Look-ups in named tables: a row name and a column name give one cell, copied from the table.

suzok =
fields: zes, mivaf, tur, siv, lir, gisatim, diz, ref, miset
sur: [37, 90, 135, 207, 19, 189, 86, 58, 71]
seduk: [88, 149, 13, 207, 31, 163, 95, 96, 26]
lide: [124, 128, 24, 176, 16, 80, 187, 163, 172]
lafupeb: [168, 67, 10, 54, 91, 58, 96, 29, 203]
fer: [141, 54, 96, 91, 175, 191, 72, 202, 169]
mam: [85, 212, 221, 117, 31, 57, 68, 42, 68]
luri: [85, 150, 81, 190, 145, 34, 181, 86, 28]
kebodit: [16, 181, 50, 142, 31, 161, 212, 47, 115]
zez: [52, 110, 199, 98, 37, 129, 19, 118, 13]
dad: [48, 110, 73, 38, 144, 23, 101, 57, 100]
duz: [197, 94, 133, 208, 140, 107, 208, 100, 19]
banenur: [150, 161, 205, 172, 213, 14, 68, 132, 79]
fave: [200, 72, 54, 150, 121, 200, 40, 11, 121]

What is the miset of duz in suzok? 19
What is the mivaf of sur in suzok? 90
What is the diz of banenur in suzok? 68
What is the tur of zez in suzok? 199
What is the ref of seduk in suzok? 96
What is the zes of banenur in suzok? 150
What is the zes of kebodit in suzok? 16
What is the zes of zez in suzok? 52
What is the mivaf of banenur in suzok? 161
What is the ref of dad in suzok? 57
What is the siv of dad in suzok? 38
What is the lir of mam in suzok? 31
What is the miset of lafupeb in suzok? 203
What is the tur of sur in suzok? 135
What is the diz of fer in suzok? 72
What is the gisatim of lafupeb in suzok? 58
What is the mivaf of lide in suzok? 128

fibom =
         vosege  nugu  dom  simabu  lumu
karavek      44    69   47      15    46
gusim        68    69   44      47    75
gug          49    47   72      63    40
pip          72    68   71      66    61
veloka       58    50   41      21    40
zasudos      34    50   51      48    46
rudo         62    26   44      50    47
nelibig      30    33   53      63    35
dasiru       53    41   65      60    56
zodop        55    82   50      49    66

simabu of karavek: 15
dom of dasiru: 65
vosege of zasudos: 34
nugu of veloka: 50
vosege of nelibig: 30
lumu of nelibig: 35
simabu of nelibig: 63
dom of gug: 72
vosege of dasiru: 53
vosege of pip: 72
dom of zasudos: 51
simabu of pip: 66
lumu of dasiru: 56
vosege of veloka: 58
Row with the largest dom: gug

rubugom:
fields: sopip, fofif, sul, reparo, mov, sinuz, fotuda, milet
rir: [5.84, 3.64, 3.62, 4.04, 3.02, 7.27, 3.49, 1.65]
todu: [5.53, 1.98, 5.17, 3.97, 4.47, 6.82, 3.87, 4.13]
lenari: [4.38, 2.07, 3.27, 5.68, 4.99, 5.43, 4.52, 4.77]
tad: [5.27, 4.83, 4.19, 6.12, 5.05, 6.43, 5.04, 4.32]
nefadub: [2.61, 5.23, 3.55, 6.25, 4.33, 5.59, 4.09, 3.13]
muzesa: [2.60, 4.06, 3.96, 4.06, 4.47, 6.20, 3.85, 5.27]
nul: [5.33, 2.75, 4.34, 3.91, 4.22, 6.09, 5.30, 4.72]
seb: [4.67, 3.66, 3.61, 6.10, 3.62, 8.29, 3.30, 3.56]
nipem: [5.25, 2.47, 5.01, 3.95, 4.50, 6.90, 3.88, 4.14]
bepov: [5.59, 4.64, 4.06, 4.00, 2.32, 5.22, 4.14, 4.28]
dif: [2.99, 2.50, 3.34, 3.92, 4.30, 6.17, 4.37, 4.94]

dif, mov: 4.30
dif, fofif: 2.50
todu, mov: 4.47
rir, reparo: 4.04
nipem, fofif: 2.47
nul, fofif: 2.75
todu, reparo: 3.97

dugi:
	bisag	teb	sorugo	gul	zisomip	tam	vom	nomo	fovani
mamena	165	103	97	111	139	132	126	160	129
doz	166	141	149	156	157	160	147	164	164
figeve	157	124	130	137	139	144	135	153	142
rogo	147	126	111	103	141	121	146	147	116
bip	147	154	152	162	157	154	144	146	160
dak	99	106	101	101	110	100	104	101	104
vudiduk	99	110	108	100	116	102	111	105	109
big	106	84	129	123	91	111	85	92	122
pep	132	122	128	125	122	128	127	130	126
kupufem	112	125	128	129	123	122	117	113	127
tak	146	144	155	137	141	143	155	148	142
tupal	97	147	151	128	118	117	137	102	119
mopofug	231	137	41	52	229	118	200	230	108

vom of big = 85
gul of tak = 137
teb of doz = 141
vom of mamena = 126
tam of tak = 143
nomo of vudiduk = 105
teb of bip = 154
nomo of kupufem = 113
fovani of mopofug = 108
tam of mamena = 132
zisomip of mamena = 139
gul of rogo = 103
zisomip of pep = 122
bisag of tupal = 97
fovani of big = 122

pebesir =
|  | viloso | gugefi | zab | zefid | lus | periga | tulo | kifi | mavitu | sopa |
|---|---|---|---|---|---|---|---|---|---|---|
| zug | 132 | 135 | 84 | 102 | 94 | 91 | 112 | 77 | 102 | 132 |
| tur | 163 | 171 | 144 | 164 | 155 | 160 | 152 | 136 | 160 | 168 |
| surivos | 182 | 152 | 153 | 172 | 128 | 112 | 183 | 133 | 183 | 165 |
| potasu | 99 | 103 | 108 | 114 | 109 | 101 | 99 | 113 | 108 | 99 |
| vep | 40 | 123 | 130 | 158 | 162 | 115 | 37 | 234 | 113 | 54 |
| zunomib | 146 | 150 | 162 | 158 | 164 | 156 | 149 | 168 | 152 | 148 |
| supeg | 106 | 106 | 107 | 100 | 106 | 106 | 107 | 112 | 101 | 105 |
| rar | 181 | 175 | 151 | 155 | 156 | 160 | 172 | 136 | 157 | 182 |

potasu, lus: 109
surivos, viloso: 182
tur, tulo: 152
surivos, zab: 153
vep, kifi: 234
rar, tulo: 172
tur, mavitu: 160
surivos, gugefi: 152
tur, lus: 155
rar, zab: 151

Table deta
,gasuro,sope,piz,sefi,sufipa,rinaza,kolakir,pegag,feminuf
fuv,157,122,84,108,152,167,151,72,110
ponuri,151,115,99,91,167,170,156,46,111
fesiko,150,123,83,109,167,165,158,76,114
tepori,159,113,85,110,169,169,150,74,115
dup,153,106,69,112,163,190,143,59,107
mir,149,129,87,103,151,165,149,74,111
mazukiv,169,152,117,98,200,184,141,15,142
mosur,158,116,82,109,162,172,153,70,113
gedumup,149,133,78,94,151,176,147,70,110
pidomo,150,130,78,102,177,169,150,87,124
dum,148,124,92,101,157,178,150,71,109
rim,147,120,82,103,157,168,151,68,116
kodiv,157,125,87,107,165,160,150,67,108

What is the feminuf of mazukiv in deta?
142
What is the gasuro of rim in deta?
147
What is the feminuf of fesiko in deta?
114
What is the kolakir of ponuri in deta?
156
What is the sefi of fuv in deta?
108
What is the rinaza of dum in deta?
178
What is the sufipa of tepori in deta?
169
What is the piz of mazukiv in deta?
117
What is the sope of mosur in deta?
116
What is the kolakir of fesiko in deta?
158
What is the feminuf of mosur in deta?
113
What is the sufipa of fuv in deta?
152
What is the gasuro of dup in deta?
153
What is the rinaza of mosur in deta?
172
What is the feminuf of fuv in deta?
110

